Each row has a name. Each question is about the rows just above it. Places in a row count from 1.

[-14 -14   6  -4  -2 -14  -4  -4  -5  -4 -14] : (2)
[-42  54  70 -75 -11  44   4 -53 -31 -75  -8] : (58)
[ 36 -33 -15 -15   6 -15 -33  25 -15  14 -59] : (26)
[-35  43  53  -7  -7  41  -7 -44  -7 -57  -3] : (59)
At which places does (26) hold [-15]? => 3 4 6 9
Places of [-7] in row (59): => 4 5 7 9
Places of [-4] in row (2): => 4 7 8 10

[  2  -4   5   3 -17  -3 -16   6   1  -1  -3  -3  -8  -5   1   2 -10   3
 -10   2  22   0   3  15   8   0 -16  16   6   8] = (106)
[ 32  -3 -23 -14  79   9  81 -17   2  10  14  17  33  29   7  -2  18 -21
   1  -9   7   2 -15 -60 -44  -8  14 -74 -26 -55] = (199)
[ -9  28  32  -1 -80   1 -16   7  -4 -11 -19 -13  -4   1 -10 -14 -22  33
 -14   1  51 -13  20  26   4   1  -3 -14   4  12] = (69)
[-57 -13   8  15 -34 -11 -61  24   1  -3  -4  -8 -25 -28  -8   6  24   6
  -3   9  64   1   8  35  40   0  -8  36  19  46] = (5)
[ -9  55  37  -9 -86   8 -10  -1   2 -12 -23 -15  -3   2 -25 -23 -31  42
  17  -2  40 -19  30 -15  -4  35   2  64   3   9] = (194)
[  1 -38 -39  -1  94  -3  10  -9  11  13  23  16   4  -2  35  20  26 -45
 -10   1 -47  16 -32 -34   2 -33   2 -75  -1   0] = (176)
[ 12 -11   1   8  -8  -1 -12  -5   2   0  -1  -2  -3  -5  -5   5   9   3
  -3   2  14   3   9   6   6  -4  -7   9  -9  12] = (76)
[-19 -10   3   3  -8  -3 -13  -8   1  -1   0  -2  -5  -4   2   8  -3   0
  -4   4  15   2  -7  13   6  -3   1  10   3   8] = (50)
[  0  -9  -5  -1   9   0  -5  -9 -10   2   2   2  -3  -2   2   5  10  -9
  -2   1   2   3  -6   6   3  -6   2  -5   2   1] = (165)
[-21 -29  -1  10  -7  -9 -21   3   9  -2   0  -2  -8 -12   7  13  14  -3
  -8   5  17   6   1 -13  22  -8  -9  10   6  15] = (187)
[  8  57  24 -10 -45  14  -2 -10  -2  -5 -14  -7   3  11 -19 -27 -17  30
  15  -5  17 -18  25   6 -19  28   2  34  -1  -3] = (66)
At which places does (69) hold [-14]? => 16 19 28
At which places does (50) hold [-8]? => 5 8
Every place of [-16] in (106): => 7 27
At which places does (5) hold [6]? => 16 18

[-14  33 -24  17  43  23 -10 -14 -28  33   2  26 -21 -40 -10 -27  39 -16
 -14  35   4  61  -2  -2 -68  96 -22 -69]  (128)
[  9  55 -35  23  53   6  -9 -12  29  24 -13  32   4 -42   2 -34  26 -11
   9  51  -2  57   1   7 -64  88 -24 -88]  (140)
[ -1  22 -18 -18  29   9 -18  -8  26  22  18  19 -27  -1 -27  -4 -27 -36
  14  44 -14 -27   5   2 -16  -3 -17 -48]  (32)
[  8  23 -24  21  19   2 -49 -21  34   3  29  10 -27 -24  -4 -36  39 -15
 -15  38 -14  30 -14  16 -44  58  20 -45]  (159)
[-20  40 -22   2  23  31  -5  -3  29  38   3   9 -30 -20 -13 -22  57 -30
   9  26 -13  61   1  -9 -44 100 -34 -70]  (112)
[  2  32 -30  16 -12  16 -67 -24  38   2  25 -16 -24 -24  17 -64  57  -5
 -23   8 -25  13 -22  15 -51  78  42 -59]  (85)
[ 21  54 -23  -8   8  -3 -30   9  41  -1  26 -12 -24   1  -2 -17  50 -47
   8  54 -44  25 -13  17   5  59 -24 -41]  (139)
Places of [-2] in row (128): => 23 24
At which places does (32) hold [-27]? => 13 15 17 22

[-1  1 -3  1 -2 -1  8  1  2 -4 -4] -> (72)
[-11  -2  12   1  -4   2  12  10 -10   2  -2] -> (130)
[ 19  20  60  28 -27 -88  -4  -8  26  -1  10] -> (64)
[-5 -2  4 -5  0  3  2 -3 -2 11 -2] -> (80)
[ 8  6  3 -4 -7 -4  2  0  0 -2  1] -> (68)
[-6  3 -2  3 -3 -3  1  1 -4 -1  2] -> (132)
[ 1 -3 -9 -6  4 -1  0  1 -2  0 -2] -> (89)
[ 0  4  0  0  6  1  0  3 -8  0  3] -> (39)
[ 27 -14  -4   5  -4  -7  -5  -5 -14   0   5] -> (29)
[  1 -35  19  15 -24  -6  46 -33 -29 -28 -36] -> (57)
[ 0 -1 -1 -4  1  6  2  6  6 -5  3] -> (142)
Places of [-2] in row (68): => 10
Places of [0] in row (39): => 1 3 4 7 10
Places of [6] in row (142): => 6 8 9
Places of [-5] in row (29): => 7 8

[ 59  59 -91 -91  66  59 -91]  (20)
[ -13  -66  -54   16 -101  -91   49]  (63)
[-33 -73 -73 -73 -11 -11 -11]  (138)
[-104   -6   12    5   -1   60  -10]  (13)
Every place of [59] in (20): => 1 2 6
Places of [-33] in row (138): => 1
Places of [-11] in row (138): => 5 6 7

[ 52  43   3 -28 -23  61  33   7  -6  -7  21 -58  24   6 -27  44  31  -7
  25  21 -43 -18   7  54 -23   4 -25  27   0  61  18  27   4  10  27  -8
 -58   4 -45 -26  16   0  14 -19 -23] -> (47)
[ 53  41  11 -29  44  24  24   3   6  56  37  -3  -9   3  68  43  38 -24
  36 -26   6   6 -44  44  -7 -59 -21   7 -58   3  12 -34   1  12  -1 102
 -89 -48  -3 -56  56 -45  18   1  23] -> (49)
[ 52  41 -32 -31 -20 -31 -13   6  -9 -31  24 -17  -7   8  26   2  -5 -18
  14 -26  56 -35  24  52   7  -6 -19  24  10 -22 -17 -17  16   5 -11  18
  26 -38  -3   8   3  24   7 -36  18] -> (122)
[ 53 -51  11 -29 -18  24  24  -6   6  56  37  -3  -9 -59  68  43  38 -24
  36 -26   6  -2  23  44  -7 -59 -21   7 -58 -18  60 -34   1  12  -1 102
 -89 -48  10 -56  56   1  18   1  23] -> (67)
[ 53  41  11 -29  37  24  24   3   6  56  37  -3  -9 -59  68  43  38 -24
  36 -26   6  -2 -44  44  -7 -59 -21   7 -58 -18  60 -34   1  12  -1 102
 -89 -48  -3 -56  56   7  18   1  23] -> (88)
[ 52  43   3 -28 -23   6  33   7  -6  -7  21 -58  24   6 -27  44  31  -7
  25  21 -43 -18   7  54 -23   4 -25  27   0  61  14   7 -83 -10  -1 -18
  26 -34 -19 -39  21  22  -6 -14  21] -> (141)
Places of [6] in row (49): => 9 21 22
Places of [60] in row (88): => 31

[  58   58 -100 -100  -27 -100]  (45)
[  81   81   89 -101   35   30]  (61)
[  61  100   94 -114   20   33]  (146)
[  62  111   70 -108  -19   26]  (164)
[  61  100   94 -111   20  -99]  (179)
[ 112  112   81 -113   80  112]  (53)
[-106  -31  -80 -106   32   32]  (180)
[ 46 -81  46 -81 -81 -81]  (91)
[  52   96   19 -105  -30   19]  (38)
Every place of [-30] in (38): => 5
Every place of [-106] in (180): => 1 4
Places of [-100] in row (45): => 3 4 6
Places of [-81] in row (91): => 2 4 5 6
Places of [81] in row (53): => 3
Places of [81] in row (61): => 1 2

[ 44  -5   6  33 -66  56  25  48 -31  37 -48  55  49  92  50 -51  19] : (74)
[  4  12 -11   9 100   5 -66   9  12  -6 -38   3 -83   0 -95 -32 -66] : (75)
[ -9   0 -27  30 -67  -4  20 -18 -20  21   0  -2  41  75  53  11  18] : (118)
[  6 -11 -14  16  87  11 -57   5 -28  13 -31   9 -69  45 -82 -15 -57] : (100)
[ 20  25  -8  21  -6  19 -14  19  18  -3 -37  18  -7  -7  -8 -43 -17] : (62)
[-53  36 -53  10  42 -67  41 -68  42 -39  33 -53 -55 -53 -50  33 -42] : (82)
Places of [33] in row (82): => 11 16
Every place of [42] in (82): => 5 9

[ -42  -17   18  -38  119   23   30  -29   63   14   97  -75   62  109
  -98   31  -34  -53  -75   89    2   16  -42   30   30   18   81    3
  -18  -42   69   73   45  -32 -100   68  -56   52   28  -75   22   -9
   63  -75  -11   10  -62   66  -13  -46  -42] : (90)
[ 38  30  67  -7  -7  10  23 -66  -2 -50  24   2  45  44  -4 -53 -34 -11
   2   3  39  66   7  21  53  49 -27 -23  62  -6 -34  25 -15 -52 -82  53
 -23  36 -24  -7 -16 -32  22  25  -9   0 -47 -20  -1 -16  44] : (79)
[ -52  -33  -85  -11   27   24  -10   62   29   44   24   24  -50   82
   21   88   59  -27   29   24  -12  -51    8  -86  -60  -59   29   41
 -119  -20  -59  -36   36   25   86   -8   48  -33   41   37   37  -14
   32  -47   41    3   26   41  -18  -16  -45] : (105)
[ 61  85  91  29  -9  35  61 -10 -82  -8 -86  29  43 -82 -61 -59 -43  19
  -5 -88  34  61  48   7   1  55   0  39  82  35 -94 -44 -21 -77  29  85
  29  -9  63 -52  19  84 -10  16  61 -74  67 -20  21  10  46] : (107)
At which places does (107) hold [61]? => 1 7 22 45
At which places does (105) hold [-59]? => 26 31
Places of [-42] in row (90): => 1 23 30 51
Every place of [41] in (105): => 28 39 45 48
Every place of [62] in (90): => 13
Places of [-20] in row (107): => 48

[ 47  51  13  22 -64  48  15  58  65   2 -64  41  36   5]  (22)
[ 44  -2  13  26 -21  60   3  57 -13  38 -60  54  17 108]  (28)
[ 42  14   3  47   3  47  14  43  48  47 -49  48  34  47]  (46)
[-35 -25 -42  29 -24 -25   1 -44 -53  29  19 -20  13 113]  (52)
[ 55  29   9  20  44  48 -40  28 -45  34 -45  33 -48  99]  (116)
[-70  29 -68  11  65 -87 -60 -91  22 -49  37 -75 -74 -98]  (136)
[  7  11 -23  34 -91   9  31  -2 -17  11 -11  15  65  28]  (86)
[ 24  66  66  66  66  66 -15  28 -45 -15 -45  66 -15 -15]  (19)
[ 55  29   9  20  44  48 -40  54  13 -14 -69  49 -44 -69]  (160)
Places of [47] in row (46): => 4 6 10 14
At which places does (46) hold [48]? => 9 12
Every place of [66] in (19): => 2 3 4 5 6 12
Every place of [14] in (46): => 2 7

[ 12  -4  34  22  32  -9  19 -18  29  18  18] : (55)
[ 13 -10 -32  -1 -30  13 -15  10 -45 -26   4] : (33)
[-25  -2 -40 -25 -10  -3 -22  23 -33 -14  28] : (3)
[ -4  -7 -41 -21  11 -27 -11  37 -33   3  19] : (175)
[ 35  14  16  -9 -40  19  -4 -26 -13  -8 -33] : (93)
[ 20   6 -37 -45 -41   3  -9  31 -70 -24  14] : (60)
[ 25  -1  66  17  11  15  27 -39  31   9 -22] : (133)
[ 11 -17 107  13 -20  58  16 -87  77 -10 -74] : (126)
[ 12  -2  -2   6 -20  -2 -21 -21  36  -2 -34] : (31)
[-25 -44 -45  -4  19 -32   6  67 -44  12  16] : (119)
Every place of [-22] in (3): => 7
Every place of [-34] in (31): => 11
Every place of [-2] in (31): => 2 3 6 10
Every place of [16] in (119): => 11

[-75  23   8 -32] -> (111)
[ 57  57  57 -33] -> (129)
[-21 -21  58 -21] -> (12)
Places of [-21] in row (12): => 1 2 4
Every place of [57] in (129): => 1 2 3

[66 68 64 78 69 68 64 74 81 68 76 71 67 75 76 61 84 69 72 67 63 62 79 58
 83 69 73] -> (51)
[77 61 63 71 72 69 63 71 69 63 74 54 79 60 60 85 65 59 68 75 63 86 66 85
 64 77 75] -> (148)
[79 67 60 57 66 77 64 70 60 63 80 64 75 61 76 71 51 73 63 66 63 76 75 81
 61 67 71] -> (14)
[62 61 63 63 66 62 76 75 82 59 69 63 54 56 79 62 64 71 66 64 64 64 63 70
 75 65 66] -> (178)
[97 72 72 59 63 89 56 63 61 59 63 75 74 59 65 63 47 63 70 67 69 69 71 76
 55 73 70] -> (188)
[69 71 57 74 78 60 68 75 64 62 65 72 70 73 61 65 75 87 80 61 67 72 53 68
 71 59 74] -> (6)
[84 73 64 57 70 89 58 55 53 66 70 74 84 67 63 70 54 60 76 67 83 86 89 70
 59 72 63] -> (83)
[54 67 59 64 68 60 69 62 62 60 59 68 71 66 62 58 77 73 67 63 82 62 58 66
 77 63 66] -> (108)
[101  74  60  61  80  98  67  67  62  48  66  83  63  72  77  89  56  56
  88  61  71  96  63  83  54  63  83] -> (41)
Places of [89] in row (83): => 6 23
At which places does (188) hold [63]? => 5 8 11 16 18
At which places does (51) hold [68]? => 2 6 10
At which places does (148) hold [60]? => 14 15
Every place of [69] in (51): => 5 18 26
Places of [62] in row (108): => 8 9 15 22

[-53  23 -31 -44 -59  45 -46 -43 -15 -26  40  54 -65  33 -25 -43  -2  56
  62  26 -67 -53  -8 -73 107] = (35)
[ -11  -17  -65  -21  -30   29  -58   40   49  -92   60   12  -28  116
 -101   -2  -86  -17  -22  -13  -27  -12  -71  -17  -47] = (43)
[ -4 -25  73  25  16 -64  74 -36 -39  49 -64  25  33 -89  97 -29  78   1
 -64 -64  19   5  65 -60 -60] = (151)
[ 21 -14  42  32  18   4  75 -51 -55  60 -65 -14   8 -91 110 -15  84  13
   4  15  40  -8  77  -3  21] = (155)
[ -11    3  -65  -21  -30   29  -58   40   49  -92   60   12  -27  116
 -101   -2  -86   -8  -22  -13  -27  -12  -71  -17  -47] = (101)
[-59  11  33  26  13  50  11 -68 -59 -17  31 -59  11 -59  46 -91   5 -59
   5   1  24 -58  77   5  68] = (125)
Every place of [-64] in (151): => 6 11 19 20
Places of [-53] in row (35): => 1 22
At which places does (125) hold [-59]? => 1 9 12 14 18
Every place of [-58] in (43): => 7
Every place of [-92] in (43): => 10

[  35  -41   49  -21   95  -19   -5 -102  -63]  (137)
[  35  -48   49  -21   95  -19  -13 -102  -63]  (78)
[ 35  35  49  49  35 -19  37 -43 -75]  (97)
[-12  36 -64   4 -64 -27  53  28 -45]  (34)
At which places does (97) hold [35]? => 1 2 5
Every place of [-12] in (34): => 1
Every place of [-21] in (78): => 4
Every place of [-75] in (97): => 9

